Here is a tiny trained network, its code and every weight. The questions are about switching its units off for an input and a target symbol, where a switched-off unit gives its printed mean instead of its output.

import numpy as np


def w(rows, s, z=0):
    codes = np.array(rows[::2]) - 128.0
    scale = np.full(codes.shape[1], s)
    scale[-1] = z or s
    return codes * scale


def f(y):
    return y / 2 * (1 + np.tanh(0.7978845608 * (y + 0.044715 * y**3)))


def softmax(a):
    e = np.exp(a - a.max(-1, keepdims=True))
    return e / e.sum(-1, keepdims=True)


def log_softmax(a):
    a = a - a.max(-1, keepdims=True)
    return a - np.log(np.exp(a).sum(-1, keepdims=True))


def net(x, mask):
    ids = ['ΔΩηθλτ'.index(c) for c in x.split()]
    T = len(ids)
    res = E[ids] + P[:T]
    q, k, v = (res @ M[0].T for M in (Q, K, V))
    z = softmax(np.where(np.tri(T) > 0, q @ k.T / 2**0.5, -1e9)) @ v
    res = res + np.where(mask[0], z, O[0][:, -1]) @ O[0][:, :-1]
    y = f(res @ A[0][:, :-1].T + A[0][:, -1])
    res = res + np.where(mask[1:17], y, B[0][:, -1]) @ B[0][:, :-1]
    return log_softmax(res[-1] @ U[:, :-1].T + U[:, -1])


Q, K, V, O, A, B = {}, {}, {}, {}, {}, {}
E = w([
[92,115,76,117],'Δ',
[150,108,113,169],'Ω',
[119,87,29,170],'η',
[156,147,235,138],'θ',
[169,121,186,168],'λ',
[130,179,151,1],'τ',
],0.0092)
P = w([
[136,142,123,116],'0',
[170,86,137,98],'1',
[141,179,98,136],'2',
[161,40,153,101],'3',
[117,188,100,155],'4',
[165,9,171,102],'5',
[112,223,79,182],'6',
[92,78,193,112],'7',
[233,126,58,138],'8',
[12,133,186,166],'9',
[198,112,84,110],'10',
],0.012)
Q[0] = w([
[42,189,141,106],'head 0',
[153,253,88,174],'head 0',
],0.021)
K[0] = w([
[253,98,103,101],'head 0',
[128,2,159,77],'head 0',
],0.02)
V[0] = w([
[190,85,106,248],'head 0',
[83,97,23,120],'head 0',
],0.011)
O[0] = w([
[163,156,115,75,250],'head 0',
[249,205,117,201,129],'head 0',
],0.015,0.0015)
A[0] = w([
[130,153,207,121,207],'neuron 0',
[105,109,120,86,85],'neuron 1',
[155,100,103,131,254],'neuron 2',
[136,111,129,129,128],'neuron 3',
[117,81,128,117,120],'neuron 4',
[57,74,119,18,130],'neuron 5',
[212,163,111,103,41],'neuron 6',
[170,138,123,249,162],'neuron 7',
[166,119,130,127,113],'neuron 8',
[86,67,168,161,77],'neuron 9',
[104,136,130,230,136],'neuron 10',
[181,136,112,217,96],'neuron 11',
[98,241,129,78,233],'neuron 12',
[108,131,108,113,142],'neuron 13',
[248,190,99,2,76],'neuron 14',
[112,127,116,232,147],'neuron 15',
],0.0088,0.0059)
B[0] = w([
[133,91,84,105,176],'neuron 0',
[129,136,134,142,142],'neuron 1',
[155,133,101,64,216],'neuron 2',
[126,133,124,121,131],'neuron 3',
[122,162,133,118,151],'neuron 4',
[137,196,209,132,246],'neuron 5',
[83,169,85,105,194],'neuron 6',
[127,145,166,203,222],'neuron 7',
[110,144,110,125,142],'neuron 8',
[82,155,134,138,163],'neuron 9',
[141,64,155,184,150],'neuron 10',
[128,171,140,159,192],'neuron 11',
[181,58,119,107,212],'neuron 12',
[139,129,137,128,139],'neuron 13',
[2,143,80,157,254],'neuron 14',
[146,104,140,166,158],'neuron 15',
],0.0094,0.008)
U = w([
[9,131,148,108,76],'Δ',
[181,104,116,54,223],'Ω',
[197,32,49,74,252],'η',
[253,114,163,176,144],'θ',
[56,19,127,200,85],'λ',
[117,211,115,177,31],'τ',
],0.0054,0.0043)

Each question gives the input, a string of symbols that net reads in full, and the target symbol t.
The units are the heads (2 rows each of Q, K, V and O) and the neurons (one row each of A and B). Each row of codes is followed by its name. A weight is (code - 128) times the scale printed after its matrix; where a second scale follows, it is the last column's (O, A, B and U).
mask holds one flag per unit, heads first, then neurons. A switched-off unit (its flag False) gives its mean, the last column of its rows in O or B, instead of its output. The means were averaged over made-up inputs and are rounded, as every weight is.
A unit's drop is (log p(t) with every unit on - log p(t) with that unit switched off) / (log p(t) with every unit on - log p(t) with every unit switched off).
The circuit of an input: a set's keep is (log p(t) with only the set's units on - log p(t) with every unit switched off) / (log p(t) with every unit on - log p(t) with every unit switched off). Starting from the 12 units with the biggest drops (on a tie, the unit counted first), units are removed one at a time, each time the one whose removal leaves the highest keep (on an exact tie, the one counted first), for as long as the keep stays at least 0.8.
circuit, biggest first: the units of the circuit, biggest drop first
most important unit: the unit with the biggest drop
top k neurons: the k neurons with the biggest drops, biggest first
drop of u: that unit's drop, to one decimal
input θ Ω η, target η: most important unit : neuron 5
input Δ Ω Δ, target η: top 2 neurons : [neuron 12; neuron 5]
input λ Δ Δ Ω Ω Δ η η τ, target Δ: top 2 neurons : [neuron 14; neuron 6]
input η η η, target τ: circuit, biggest first : [head 0; neuron 14]
input η τ Δ η η τ Ω τ, target η: circuit, biggest first : [neuron 12; head 0; neuron 5]
input Ω Δ θ τ λ λ λ η Ω λ, target η: circuit, biggest first : [head 0; neuron 5; neuron 12; neuron 0]
input λ θ η Ω η τ λ, target λ: circuit, biggest first : [head 0; neuron 10]
input λ λ η Ω τ θ Ω Δ, target η: top 2 neurons : [neuron 5; neuron 7]
input η θ Ω η η η Δ Ω, target θ: top 2 neurons : [neuron 14; neuron 7]
input η λ τ λ Ω, target Ω: top 2 neurons : [neuron 14; neuron 7]
input λ η θ τ Δ η Ω θ, target η: top 2 neurons : [neuron 5; neuron 0]
input λ η λ η τ λ Δ Δ θ τ Δ, target λ: drop of head 0 : 1.4
input η η θ Ω η θ η, target Δ: drop of neuron 5 : 0.3
input Δ η η η τ Δ λ λ λ τ, target Ω: drop of neuron 8 : 0.0
input λ τ Ω θ θ Δ θ, target θ: drop of neuron 14 : 0.2
input θ θ τ τ τ θ, target λ: circuit, biggest first : [head 0]
